Below is a small trained network, with its code and all its weights. Each question gives an input and a target symbol and asks what happens when units are switched off, that is, made to give their printed mean instead of their output.

import numpy as np


def w(rows, s, z=0):
    codes = np.array(rows[::2]) - 128.0
    scale = np.full(codes.shape[1], s)
    scale[-1] = z or s
    return codes * scale


def softmax(a):
    e = np.exp(a - a.max(-1, keepdims=True))
    return e / e.sum(-1, keepdims=True)


def log_softmax(a):
    a = a - a.max(-1, keepdims=True)
    return a - np.log(np.exp(a).sum(-1, keepdims=True))


def net(x, mask):
    ids = ['ΓΔΘΛΣΩαβεζμξτφ'.index(c) for c in x.split()]
    T = len(ids)
    res = E[ids] + P[:T]
    u = 0
    for l in range(2):
        r = res
        for j in range(3):
            rows = slice(4 * j, 4 * j + 4)
            q, k, v = (r @ M[l][rows].T for M in (Q, K, V))
            z = softmax(np.where(np.tri(T) > 0, q @ k.T / 4**0.5, -1e9)) @ v
            o = O[l][rows]
            res = res + np.where(mask[u + j], z, o[:, -1]) @ o[:, :-1]
        u += 3
    return log_softmax(res[-1] @ U[:, :-1].T + U[:, -1])


Q, K, V, O = {}, {}, {}, {}
E = w([
[96,117,121],'Γ',
[123,117,108],'Δ',
[91,145,136],'Θ',
[130,143,73],'Λ',
[88,167,110],'Σ',
[92,178,84],'Ω',
[71,191,84],'α',
[55,57,220],'β',
[116,66,66],'ε',
[3,129,70],'ζ',
[165,36,79],'μ',
[219,119,137],'ξ',
[175,223,94],'τ',
[52,119,17],'φ',
],0.016)
P = w([
[254,142,218],'0',
[213,133,191],'1',
[232,106,171],'2',
[197,110,174],'3',
[245,113,180],'4',
[236,88,219],'5',
],0.0042)
Q[0] = w([
[124,187,224],'0.h0',
[8,82,121],'0.h0',
[88,160,70],'0.h0',
[142,88,24],'0.h0',
[137,136,162],'0.h1',
[176,67,124],'0.h1',
[247,34,139],'0.h1',
[162,206,194],'0.h1',
[26,212,220],'0.h2',
[105,58,224],'0.h2',
[112,57,184],'0.h2',
[98,110,133],'0.h2',
],0.011)
K[0] = w([
[122,136,180],'0.h0',
[40,73,103],'0.h0',
[55,150,24],'0.h0',
[142,191,59],'0.h0',
[112,166,95],'0.h1',
[197,106,122],'0.h1',
[205,108,158],'0.h1',
[118,223,90],'0.h1',
[32,195,223],'0.h2',
[50,4,177],'0.h2',
[111,117,144],'0.h2',
[213,237,138],'0.h2',
],0.011)
V[0] = w([
[144,123,8],'0.h0',
[105,70,175],'0.h0',
[36,180,182],'0.h0',
[37,102,100],'0.h0',
[98,81,118],'0.h1',
[109,192,120],'0.h1',
[174,193,223],'0.h1',
[255,115,181],'0.h1',
[65,148,165],'0.h2',
[132,210,148],'0.h2',
[236,181,60],'0.h2',
[171,139,159],'0.h2',
],0.0093)
O[0] = w([
[70,118,226,137],'0.h0',
[194,114,53,140],'0.h0',
[118,253,76,57],'0.h0',
[61,142,151,89],'0.h0',
[83,125,146,131],'0.h1',
[201,158,54,68],'0.h1',
[99,207,46,118],'0.h1',
[118,87,187,254],'0.h1',
[186,80,35,48],'0.h2',
[226,84,85,72],'0.h2',
[65,100,204,195],'0.h2',
[62,229,168,173],'0.h2',
],0.0059,0.0017)
Q[1] = w([
[60,160,109],'1.h0',
[94,158,244],'1.h0',
[93,236,142],'1.h0',
[74,122,109],'1.h0',
[22,106,179],'1.h1',
[48,141,195],'1.h1',
[133,48,169],'1.h1',
[70,80,215],'1.h1',
[148,113,106],'1.h2',
[90,113,155],'1.h2',
[87,189,143],'1.h2',
[251,166,89],'1.h2',
],0.012)
K[1] = w([
[85,87,121],'1.h0',
[125,195,175],'1.h0',
[161,181,133],'1.h0',
[136,134,179],'1.h0',
[221,96,174],'1.h1',
[164,139,51],'1.h1',
[198,132,95],'1.h1',
[255,52,176],'1.h1',
[189,101,107],'1.h2',
[82,214,107],'1.h2',
[96,190,136],'1.h2',
[203,208,145],'1.h2',
],0.013)
V[1] = w([
[212,29,115],'1.h0',
[208,51,84],'1.h0',
[62,209,124],'1.h0',
[226,177,94],'1.h0',
[161,177,110],'1.h1',
[1,86,122],'1.h1',
[128,93,120],'1.h1',
[89,138,75],'1.h1',
[123,182,212],'1.h2',
[86,130,153],'1.h2',
[35,91,122],'1.h2',
[113,65,81],'1.h2',
],0.0097)
O[1] = w([
[16,72,224,196],'1.h0',
[18,105,194,149],'1.h0',
[214,125,2,58],'1.h0',
[140,197,192,91],'1.h0',
[130,127,124,90],'1.h1',
[131,81,46,46],'1.h1',
[87,69,79,140],'1.h1',
[94,35,71,3],'1.h1',
[252,54,147,186],'1.h2',
[195,81,129,202],'1.h2',
[164,81,39,254],'1.h2',
[80,132,42,157],'1.h2',
],0.0074,0.0017)
U = w([
[104,138,187,24],'Γ',
[117,102,221,5],'Δ',
[106,184,183,94],'Θ',
[138,110,209,101],'Λ',
[127,174,169,105],'Σ',
[136,167,154,107],'Ω',
[141,186,140,123],'α',
[2,208,175,190],'β',
[71,93,169,166],'ε',
[95,150,90,76],'ζ',
[99,59,193,96],'μ',
[111,137,227,43],'ξ',
[171,143,233,192],'τ',
[118,95,122,253],'φ',
],0.0077,0.0048)

Each question gives the input, a string of symbols that net reads in full, and the target symbol t.
The units are the heads (4 rows each of Q, K, V and O). Each row of codes is followed by its name. A weight is (code - 128) times the scale printed after its matrix; where a second scale follows, it is the last column's (O and U).
mask holds one flag per head, layer by layer. A switched-off head (its flag False) gives its mean, the last column of its rows in O, instead of its output. The means were averaged over made-up inputs and are rounded, as every weight is.
A unit's drop is (log p(t) with every unit on - log p(t) with that unit switched off) / (log p(t) with every unit on - log p(t) with every unit switched off).
The circuit of an input: a set's keep is (log p(t) with only the set's units on - log p(t) with every unit switched off) / (log p(t) with every unit on - log p(t) with every unit switched off). Starting from all 6 units, units are removed one at a time, each time the one whose removal leaves the highest keep (on an exact tie, the one counted first), for as long as the keep stays at least 0.8.
units of the circuit, in order: the units of the circuit, biggest drop first
unit that matters most: the unit with the biggest drop
heads that matter: for each layer, one digit per head in row order, 1 if its drop is at least 0.15 and else 0, layers parted by /
drop of u: that unit's drop, to one decimal
input Θ β Σ β Λ, target β: unit that matters most : 0.h2
input Λ Ω Σ ζ, target ζ: units of the circuit, in order : [1.h0; 0.h0]
input ε Λ φ Δ, target φ: units of the circuit, in order : [0.h0; 1.h2; 1.h0; 0.h2]
input Θ μ ε ε, target μ: heads that matter : 110 / 100
input φ Ω φ Θ, target φ: units of the circuit, in order : [0.h0; 1.h0; 1.h2]
input φ φ ε Γ, target φ: heads that matter : 100 / 111
input β φ α, target φ: units of the circuit, in order : [1.h1; 1.h0]
input Γ β Δ, target β: units of the circuit, in order : [0.h2; 0.h0; 1.h2; 1.h0]
input β β Ω, target β: heads that matter : 101 / 101
input Ω Θ τ, target τ: units of the circuit, in order : [1.h2; 0.h0]
input Ω Γ ζ, target ζ: heads that matter : 100 / 101
input Δ Θ β, target β: units of the circuit, in order : [0.h0; 0.h2; 1.h0; 1.h2]
input β β α, target β: units of the circuit, in order : [0.h2; 0.h0; 1.h2]
input β Λ Γ, target β: units of the circuit, in order : [0.h0; 0.h2; 1.h2]
input Δ β φ α, target φ: units of the circuit, in order : [1.h1; 0.h1; 0.h2]
input Λ Λ Θ φ β, target φ: unit that matters most : 1.h1
input Λ Θ μ Δ ε, target μ: units of the circuit, in order : [0.h1; 1.h0]
input μ Γ Δ φ Δ, target φ: drop of 0.h2 : 0.7
input β Σ Θ, target β: drop of 0.h0 : 0.9
input Γ Θ φ ζ, target φ: unit that matters most : 1.h0
input Λ β Γ, target β: drop of 1.h0 : 0.4
